Below are the code and all the weights of a small trained network. Each question names an input and a class and asks about switching units off, where a switched-off unit gives its printed mean instead of its output.

import numpy as np


def w(rows, s, z=0):
    codes = np.array(rows[::2]) - 128.0
    scale = np.full(codes.shape[1], s)
    scale[-1] = z or s
    return codes * scale


def f(y):
    return y / 2 * (1 + np.tanh(0.7978845608 * (y + 0.044715 * y**3)))


def log_softmax(a):
    a = a - a.max(-1, keepdims=True)
    return a - np.log(np.exp(a).sum(-1, keepdims=True))


def net(x, mask):
    res = np.array(x, float).reshape(1, 5) / 4 @ E
    y = f(res @ A[0][:, :-1].T + A[0][:, -1])
    res = res + np.where(mask, y, B[0][:, -1]) @ B[0][:, :-1]
    return log_softmax(res[-1] @ U[:, :-1].T + U[:, -1])


A, B = {}, {}
E = w([
[155,139,215,40,109,56,130,108],'x0',
[100,138,156,131,123,140,155,130],'x1',
[182,172,175,89,94,254,54,154],'x2',
[162,114,174,215,110,77,115,161],'x3',
[140,204,134,172,224,90,115,69],'x4',
],0.0087)
A[0] = w([
[30,170,96,27,162,204,196,102,253],'n0',
[162,147,244,3,136,67,124,74,105],'n1',
[165,207,177,202,186,131,120,70,78],'n2',
[116,91,173,231,118,55,89,188,140],'n3',
[72,143,67,186,155,191,155,153,26],'n4',
[194,202,164,165,98,201,103,122,13],'n5',
[167,160,175,135,152,235,106,128,5],'n6',
[43,75,19,149,193,63,230,97,140],'n7',
[70,49,118,91,144,77,204,22,60],'n8',
[122,207,120,109,232,83,65,106,119],'n9',
[97,132,71,163,180,195,142,165,133],'n10',
[164,129,102,152,44,100,88,34,124],'n11',
[140,199,121,60,100,203,101,100,91],'n12',
[103,3,98,55,50,145,100,123,176],'n13',
[114,238,91,105,176,137,128,28,100],'n14',
[141,110,66,234,133,201,129,129,106],'n15',
],0.0076,0.0022)
B[0] = w([
[96,125,228,166,92,123,46,113,223],'n0',
[157,167,80,77,95,10,174,53,231],'n1',
[47,27,43,117,54,207,235,202,192],'n2',
[106,156,166,216,182,158,13,76,204],'n3',
[194,98,76,36,104,89,224,56,178],'n4',
[189,112,184,102,194,156,64,178,179],'n5',
[197,145,132,112,207,202,90,199,183],'n6',
[195,159,183,126,201,174,40,195,254],'n7',
[190,134,159,157,231,143,72,155,204],'n8',
[85,69,76,204,65,162,203,193,194],'n9',
[162,192,106,72,119,40,160,50,182],'n10',
[103,175,148,155,117,110,161,144,134],'n11',
[146,170,147,149,196,142,87,174,193],'n12',
[94,55,118,232,95,157,192,181,216],'n13',
[36,88,20,225,81,225,165,148,186],'n14',
[171,145,63,3,73,13,205,15,199],'n15',
],0.0059,0.0087)
U = w([
[197,188,125,124,249,161,79,213,73],'0',
[54,1,69,183,36,179,231,222,82],'1',
[187,220,81,28,92,42,217,14,84],'2',
[95,169,123,161,117,150,79,103,254],'3',
],0.007,0.0074)

Each question gives the input, the list of numbers given to net, and the class t.
The units are the neurons (one row each of A and B). Each row of codes is followed by its name. A weight is (code - 128) times the scale printed after its matrix; where a second scale follows, it is the last column's (A, B and U).
mask holds one flag per neuron, in row order. A switched-off neuron (its flag False) gives its mean, the last column of its row in B, instead of its output. The means were averaged over made-up inputs and are rounded, as every weight is.
A unit's drop is (log p(t) with every unit on - log p(t) with that unit switched off) / (log p(t) with every unit on - log p(t) with every unit switched off).
The circuit of an input: a set's keep is (log p(t) with only the set's units on - log p(t) with every unit switched off) / (log p(t) with every unit on - log p(t) with every unit switched off). Starting from the 12 units with the biggest drops (on a tie, the unit counted first), units are removed one at a time, each time the one whose removal leaves the highest keep (on an exact tie, the one counted first), for as long as the keep stays at least 0.8.
circuit, biggest first: the units of the circuit, biggest drop first
most important unit: the unit with the biggest drop
k most important neurons: the k neurons with the biggest drops, biggest first
drop of u: that unit's drop, to one decimal
input [-3,-5,-2,7,-3], class 3: most important unit -> n3
input [-5,-8,2,-5,5], class 1: circuit, biggest first -> n14, n9
input [6,4,-3,-8,-6], class 3: 2 most important neurons -> n0, n8
input [-5,-4,-2,-5,4], class 2: circuit, biggest first -> n10, n4
input [0,7,0,3,4], class 1: circuit, biggest first -> n2, n7
input [-6,7,-4,0,-4], class 2: circuit, biggest first -> n15, n4, n10
input [2,-2,8,-4,-7], class 0: 2 most important neurons -> n12, n6
input [7,-7,2,0,8], class 1: 3 most important neurons -> n9, n2, n14
input [-5,-6,-6,-2,4], class 0: 2 most important neurons -> n7, n1
input [7,-5,5,-1,7], class 1: circuit, biggest first -> n9, n2
input [-7,5,6,0,-6], class 2: circuit, biggest first -> n15, n10
input [-7,-1,6,-6,-2], class 2: 4 most important neurons -> n15, n10, n4, n7
input [-4,2,-3,6,-3], class 3: circuit, biggest first -> n3, n2
input [-7,1,-3,3,7], class 1: circuit, biggest first -> n2
input [-2,6,1,1,0], class 2: circuit, biggest first -> n7, n13, n14
input [-7,7,6,-8,-6], class 3: 2 most important neurons -> n0, n7
input [5,6,-2,-7,8], class 1: 3 most important neurons -> n14, n9, n2
input [-1,-1,1,0,7], class 1: drop of n13 -> 0.0
input [-3,4,-1,-4,7], class 1: drop of n14 -> 0.1
input [-2,0,-7,5,-3], class 0: drop of n7 -> 0.2
input [-7,2,0,-5,5], class 2: drop of n10 -> 0.5
input [7,-7,4,-1,-4], class 2: circuit, biggest first -> n1
